Below is a small trained network, with its code and all its weights. Each question gives an input and a class and asks what happens when units are switched off, that is, made to give their printed mean instead of their output.

import numpy as np


def w(rows, s, z=0):
    codes = np.array(rows[::2]) - 128.0
    scale = np.full(codes.shape[1], s)
    scale[-1] = z or s
    return codes * scale


def f(y):
    return np.maximum(y, 0)


def log_softmax(a):
    a = a - a.max(-1, keepdims=True)
    return a - np.log(np.exp(a).sum(-1, keepdims=True))


def net(x, mask):
    res = np.array(x, float).reshape(1, 7) / 4 @ E
    y = f(res @ A[0][:, :-1].T + A[0][:, -1])
    res = res + np.where(mask, y, B[0][:, -1]) @ B[0][:, :-1]
    return log_softmax(res[-1] @ U[:, :-1].T + U[:, -1])


A, B = {}, {}
E = w([
[166,209,147,37,69,38],'x0',
[32,89,183,181,28,179],'x1',
[208,128,61,82,115,55],'x2',
[141,148,233,94,183,194],'x3',
[53,127,37,66,150,102],'x4',
[177,96,188,157,67,57],'x5',
[2,184,88,176,131,81],'x6',
],0.0092)
A[0] = w([
[143,121,213,247,152,142,186],'neuron 0',
[131,153,126,100,191,108,101],'neuron 1',
[144,170,117,47,92,53,196],'neuron 2',
[10,146,110,185,138,126,86],'neuron 3',
[161,155,155,58,222,138,146],'neuron 4',
[155,209,122,79,153,168,20],'neuron 5',
[70,185,140,126,86,172,15],'neuron 6',
[133,194,65,136,133,64,65],'neuron 7',
[125,211,162,90,93,21,22],'neuron 8',
[188,106,122,116,104,147,106],'neuron 9',
[155,162,109,41,196,134,127],'neuron 10',
[96,161,86,155,92,161,87],'neuron 11',
[46,193,134,165,158,156,67],'neuron 12',
[156,58,132,143,64,83,21],'neuron 13',
[157,201,126,45,183,142,104],'neuron 14',
[133,204,208,128,50,206,128],'neuron 15',
[139,185,71,152,145,77,2],'neuron 16',
[185,104,32,145,107,130,218],'neuron 17',
],0.011,0.0033)
B[0] = w([
[254,181,154,67,87,219,243],'neuron 0',
[88,182,101,162,146,216,175],'neuron 1',
[196,137,121,220,134,104,255],'neuron 2',
[52,147,138,104,193,133,244],'neuron 3',
[231,165,84,119,180,160,214],'neuron 4',
[172,131,74,112,170,121,176],'neuron 5',
[82,85,118,104,179,81,187],'neuron 6',
[79,141,74,204,93,147,210],'neuron 7',
[141,69,116,238,41,61,239],'neuron 8',
[127,113,128,98,168,99,176],'neuron 9',
[169,162,82,189,123,185,218],'neuron 10',
[69,126,123,103,113,102,178],'neuron 11',
[58,158,167,55,183,89,215],'neuron 12',
[180,118,128,103,221,108,185],'neuron 13',
[183,232,76,122,194,139,214],'neuron 14',
[103,93,205,46,159,196,226],'neuron 15',
[25,61,128,147,134,178,185],'neuron 16',
[82,160,80,186,157,154,219],'neuron 17',
],0.0077,0.012)
U = w([
[159,132,255,82,89,234,44],'0',
[112,149,99,203,107,134,44],'1',
[61,148,149,109,167,156,171],'2',
[211,165,135,158,132,202,253],'3',
[193,129,226,144,112,19,64],'4',
],0.011,0.0047)

Each question gives the input, the list of numbers given to net, and the class t.
The units are the neurons (one row each of A and B). Each row of codes is followed by its name. A weight is (code - 128) times the scale printed after its matrix; where a second scale follows, it is the last column's (A, B and U).
mask holds one flag per neuron, in row order. A switched-off neuron (its flag False) gives its mean, the last column of its row in B, instead of its output. The means were averaged over made-up inputs and are rounded, as every weight is.
A unit's drop is (log p(t) with every unit on - log p(t) with that unit switched off) / (log p(t) with every unit on - log p(t) with every unit switched off).
The circuit of an input: a set's keep is (log p(t) with only the set's units on - log p(t) with every unit switched off) / (log p(t) with every unit on - log p(t) with every unit switched off). Starting from the 12 units with the biggest drops (on a tie, the unit counted first), units are removed one at a time, each time the one whose removal leaves the highest keep (on an exact tie, the one counted first), for as long as the keep stays at least 0.8.
units of the circuit, in order: the units of the circuit, biggest drop first
most important unit: the unit with the biggest drop
top k neurons: the k neurons with the biggest drops, biggest first
drop when u is switched off: that unit's drop, to one decimal
input [-6,-1,6,1,7,-5,0], class 1: top 3 neurons => [neuron 0; neuron 15; neuron 10]
input [4,3,3,4,-4,5,3], class 4: most important unit => neuron 8
input [-7,-1,6,-7,0,-3,-4], class 1: units of the circuit, in order => [neuron 0; neuron 17]
input [8,-4,-1,-5,-3,0,-2], class 1: top 2 neurons => [neuron 8; neuron 0]
input [3,1,5,8,0,7,-2], class 4: units of the circuit, in order => [neuron 8; neuron 17]
input [6,8,7,-4,-3,4,6], class 4: top 3 neurons => [neuron 13; neuron 10; neuron 1]
input [-3,-4,2,-7,-2,-8,3], class 2: top 3 neurons => [neuron 8; neuron 2; neuron 16]
input [1,8,-6,7,5,5,3], class 0: top 3 neurons => [neuron 0; neuron 15; neuron 17]
input [4,1,-8,5,-4,0,6], class 0: top 2 neurons => [neuron 0; neuron 15]
input [-8,5,-2,-3,-1,-1,0], class 0: drop when neuron 0 is switched off => 1.0
input [3,-2,-4,3,-8,-1,-7], class 0: drop when neuron 15 is switched off => 1.1
input [-7,6,5,-1,8,1,5], class 2: drop when neuron 1 is switched off => 0.0
input [-3,6,3,1,2,7,4], class 2: drop when neuron 15 is switched off => 0.2
input [4,-7,-1,-8,-3,8,5], class 1: top neuron => [neuron 7]
